Below is a small trained network, with its code and all its weights. Each question gives an input and a class and asks what happens when units are switched off, that is, made to give their printed mean instead of their output.

import numpy as np


def w(rows, s, z=0):
    codes = np.array(rows[::2]) - 128.0
    scale = np.full(codes.shape[1], s)
    scale[-1] = z or s
    return codes * scale


def f(y):
    return np.maximum(y, 0)


def log_softmax(a):
    a = a - a.max(-1, keepdims=True)
    return a - np.log(np.exp(a).sum(-1, keepdims=True))


def net(x, mask):
    res = np.array(x, float).reshape(1, 8) / 4 @ E
    y = f(res @ A[0][:, :-1].T + A[0][:, -1])
    res = res + np.where(mask, y, B[0][:, -1]) @ B[0][:, :-1]
    return log_softmax(res[-1] @ U[:, :-1].T + U[:, -1])


A, B = {}, {}
E = w([
[26,81,83,134,165,138,73,213,150,129,144],'x0',
[135,182,32,200,84,183,56,98,188,116,170],'x1',
[126,135,69,70,166,92,82,65,89,73,99],'x2',
[92,253,168,59,181,142,146,140,123,177,206],'x3',
[91,121,146,143,99,116,102,115,118,124,134],'x4',
[167,168,126,163,174,2,77,186,168,211,114],'x5',
[109,137,157,128,97,109,122,126,148,91,129],'x6',
[154,169,95,66,52,146,125,189,84,150,54],'x7',
],0.0079)
A[0] = w([
[68,239,146,58,170,105,147,154,157,86,204,97],'N1',
[150,180,78,148,147,142,142,68,150,134,71,190],'N2',
[106,206,152,87,140,125,135,143,123,60,184,122],'N3',
[109,71,197,96,130,115,158,188,112,148,128,45],'N4',
[181,83,114,168,118,117,141,74,90,122,88,167],'N5',
[20,95,67,146,183,133,130,255,125,79,117,148],'N6',
[122,86,110,69,173,190,169,133,89,46,127,98],'N7',
[158,188,67,144,108,164,62,119,194,70,129,68],'N8',
[77,164,51,164,120,130,66,127,127,111,144,115],'N9',
[111,147,37,68,175,63,72,66,66,69,122,107],'N10',
[174,191,91,69,93,172,136,195,94,131,93,199],'N11',
[124,99,164,76,178,131,112,133,79,135,81,57],'N12',
[132,171,196,138,131,40,98,185,194,179,115,156],'N13',
[121,60,122,177,138,148,128,132,230,60,12,75],'N14',
[96,66,128,149,53,167,192,100,64,119,175,99],'N15',
[173,12,97,128,108,101,112,178,167,51,84,67],'N16',
[110,89,173,121,104,90,214,124,65,164,137,69],'N17',
[97,128,84,88,152,144,111,197,134,123,130,135],'N18',
[115,155,104,66,48,133,74,183,98,146,91,111],'N19',
[186,185,75,174,81,178,118,152,187,104,185,154],'N20',
[98,170,135,55,146,165,128,119,140,171,178,39],'N21',
[152,138,120,130,179,40,50,149,116,159,110,55],'N22',
[115,138,154,170,190,120,125,84,123,87,179,253],'N23',
[104,131,151,192,74,186,168,165,197,192,125,107],'N24',
[120,135,157,106,175,91,166,175,121,79,80,94],'N25',
[67,139,139,83,122,206,154,136,118,79,145,147],'N26',
[150,89,130,152,232,145,138,124,177,108,162,245],'N27',
[87,77,127,85,174,67,188,117,83,92,87,27],'N28',
],0.0082,0.0042)
B[0] = w([
[78,169,103,188,110,209,81,110,120,158,59,252],'N1',
[106,111,146,98,121,92,129,85,67,108,159,203],'N2',
[117,201,102,167,118,113,137,124,131,156,85,206],'N3',
[79,162,92,168,230,152,108,85,102,70,204,192],'N4',
[119,194,71,139,125,80,112,133,52,180,91,210],'N5',
[111,153,187,34,46,39,192,131,84,158,130,248],'N6',
[145,88,85,138,77,116,129,92,180,117,157,215],'N7',
[47,104,114,92,216,121,145,99,121,103,169,214],'N8',
[89,119,139,80,165,114,112,99,112,111,147,210],'N9',
[175,174,64,218,77,87,174,254,79,73,154,232],'N10',
[159,94,204,121,86,173,66,162,119,118,122,234],'N11',
[115,137,123,116,172,151,96,91,125,95,161,178],'N12',
[136,86,61,147,47,90,132,92,166,100,112,255],'N13',
[63,167,139,184,166,154,156,155,144,193,48,214],'N14',
[143,117,75,132,81,104,125,138,174,185,158,207],'N15',
[73,176,120,150,198,178,125,72,118,184,77,212],'N16',
[64,107,109,66,172,122,106,126,101,107,192,196],'N17',
[144,151,200,136,115,93,124,123,101,148,89,189],'N18',
[210,79,161,163,156,170,45,164,147,60,100,199],'N19',
[76,108,146,67,158,75,96,91,111,114,203,236],'N20',
[118,167,52,193,186,119,75,122,138,209,61,197],'N21',
[180,67,76,104,140,95,159,127,217,162,146,201],'N22',
[155,64,214,112,68,130,63,155,107,74,43,244],'N23',
[82,177,121,159,149,124,172,185,78,44,170,207],'N24',
[93,85,86,133,196,108,97,116,114,101,221,178],'N25',
[196,56,26,132,52,95,166,111,166,180,112,225],'N26',
[191,88,186,149,62,162,113,168,85,81,72,245],'N27',
[107,155,144,135,192,112,108,142,154,126,164,188],'N28',
],0.0068,0.0082)
U = w([
[115,183,120,189,182,177,102,107,128,244,28,39],'0',
[101,87,125,90,228,130,80,114,119,83,236,39],'1',
[163,87,162,134,97,119,107,144,104,143,118,253],'2',
[164,146,138,190,102,120,185,216,79,82,163,188],'3',
[200,45,67,113,74,100,149,114,254,183,137,64],'4',
[189,44,244,144,110,187,45,181,98,70,64,53],'5',
[147,174,228,31,67,55,200,107,46,170,95,158],'6',
[157,115,173,112,108,117,123,126,101,145,97,187],'7',
],0.008,0.006)

Each question gives the input, the list of numbers given to net, and the class t.
The units are the neurons (one row each of A and B). Each row of codes is followed by its name. A weight is (code - 128) times the scale printed after its matrix; where a second scale follows, it is the last column's (A, B and U).
mask holds one flag per neuron, in row order. A switched-off neuron (its flag False) gives its mean, the last column of its row in B, instead of its output. The means were averaged over made-up inputs and are rounded, as every weight is.
A unit's drop is (log p(t) with every unit on - log p(t) with that unit switched off) / (log p(t) with every unit on - log p(t) with every unit switched off).
The circuit of an input: a set's keep is (log p(t) with only the set's units on - log p(t) with every unit switched off) / (log p(t) with every unit on - log p(t) with every unit switched off). Starting from the 12 units with the biggest drops (on a tie, the unit counted first), units are removed one at a time, each time the one whose removal leaves the highest keep (on an exact tie, the one counted first), for as long as the keep stays at least 0.8.
circuit, biggest first: the units of the circuit, biggest drop first
unit that matters most: the unit with the biggest drop
top k neurons: the k neurons with the biggest drops, biggest first
drop of u: that unit's drop, to one decimal
input [-7,3,0,-2,-2,-4,1,8], class 5: unit that matters most -> N11
input [-6,-1,-1,-2,-2,5,-4,-7], class 5: top 4 neurons -> [N27 N23 N6 N26]
input [-4,-5,5,-4,-7,-2,-6,-8], class 5: top 2 neurons -> [N27 N23]
input [-5,-5,7,5,-3,-2,0,2], class 3: circuit, biggest first -> [N10 N6]
input [8,4,-4,2,-2,1,-8,8], class 5: top 3 neurons -> [N19 N11 N5]
input [4,-4,0,7,5,-3,4,-8], class 5: top 2 neurons -> [N23 N27]
input [-2,-1,-5,7,1,5,4,-8], class 5: circuit, biggest first -> [N23 N27]
input [-7,-4,6,6,1,4,7,-8], class 5: circuit, biggest first -> [N23 N6]
input [7,8,4,-4,-2,4,0,5], class 1: top 2 neurons -> [N8 N9]
input [5,-8,-3,-6,1,8,3,-7], class 1: top 2 neurons -> [N4 N25]
input [-2,-6,-3,-8,5,-4,-2,6], class 0: circuit, biggest first -> [N16 N14]
input [2,-7,2,7,3,7,7,-5], class 0: top 2 neurons -> [N1 N3]
input [8,3,-2,1,-1,5,4,5], class 6: top 2 neurons -> [N6 N18]
input [-8,8,-8,-5,-2,2,0,-7], class 1: circuit, biggest first -> [N20]
input [-4,3,-5,7,1,-4,-7,8], class 5: top 2 neurons -> [N11 N19]
input [5,4,5,-2,-3,1,-3,-5], class 3: top 2 neurons -> [N10 N11]
input [4,-2,8,-3,1,0,7,-5], class 3: top 2 neurons -> [N10 N11]
input [7,5,-2,6,-3,7,-4,3], class 4: top 2 neurons -> [N22 N13]
input [8,3,-6,-5,-5,-8,-1,-3], class 4: top 2 neurons -> [N26 N15]
input [-7,-4,3,8,6,5,1,-8], class 0: circuit, biggest first -> [N1]
input [5,-1,8,1,-3,-8,8,-3], class 3: drop of N13 -> 0.4
input [6,0,-2,-7,6,-4,6,7], class 0: drop of N27 -> 0.1
input [-6,2,5,1,-3,8,-2,-4], class 4: drop of N3 -> 0.0
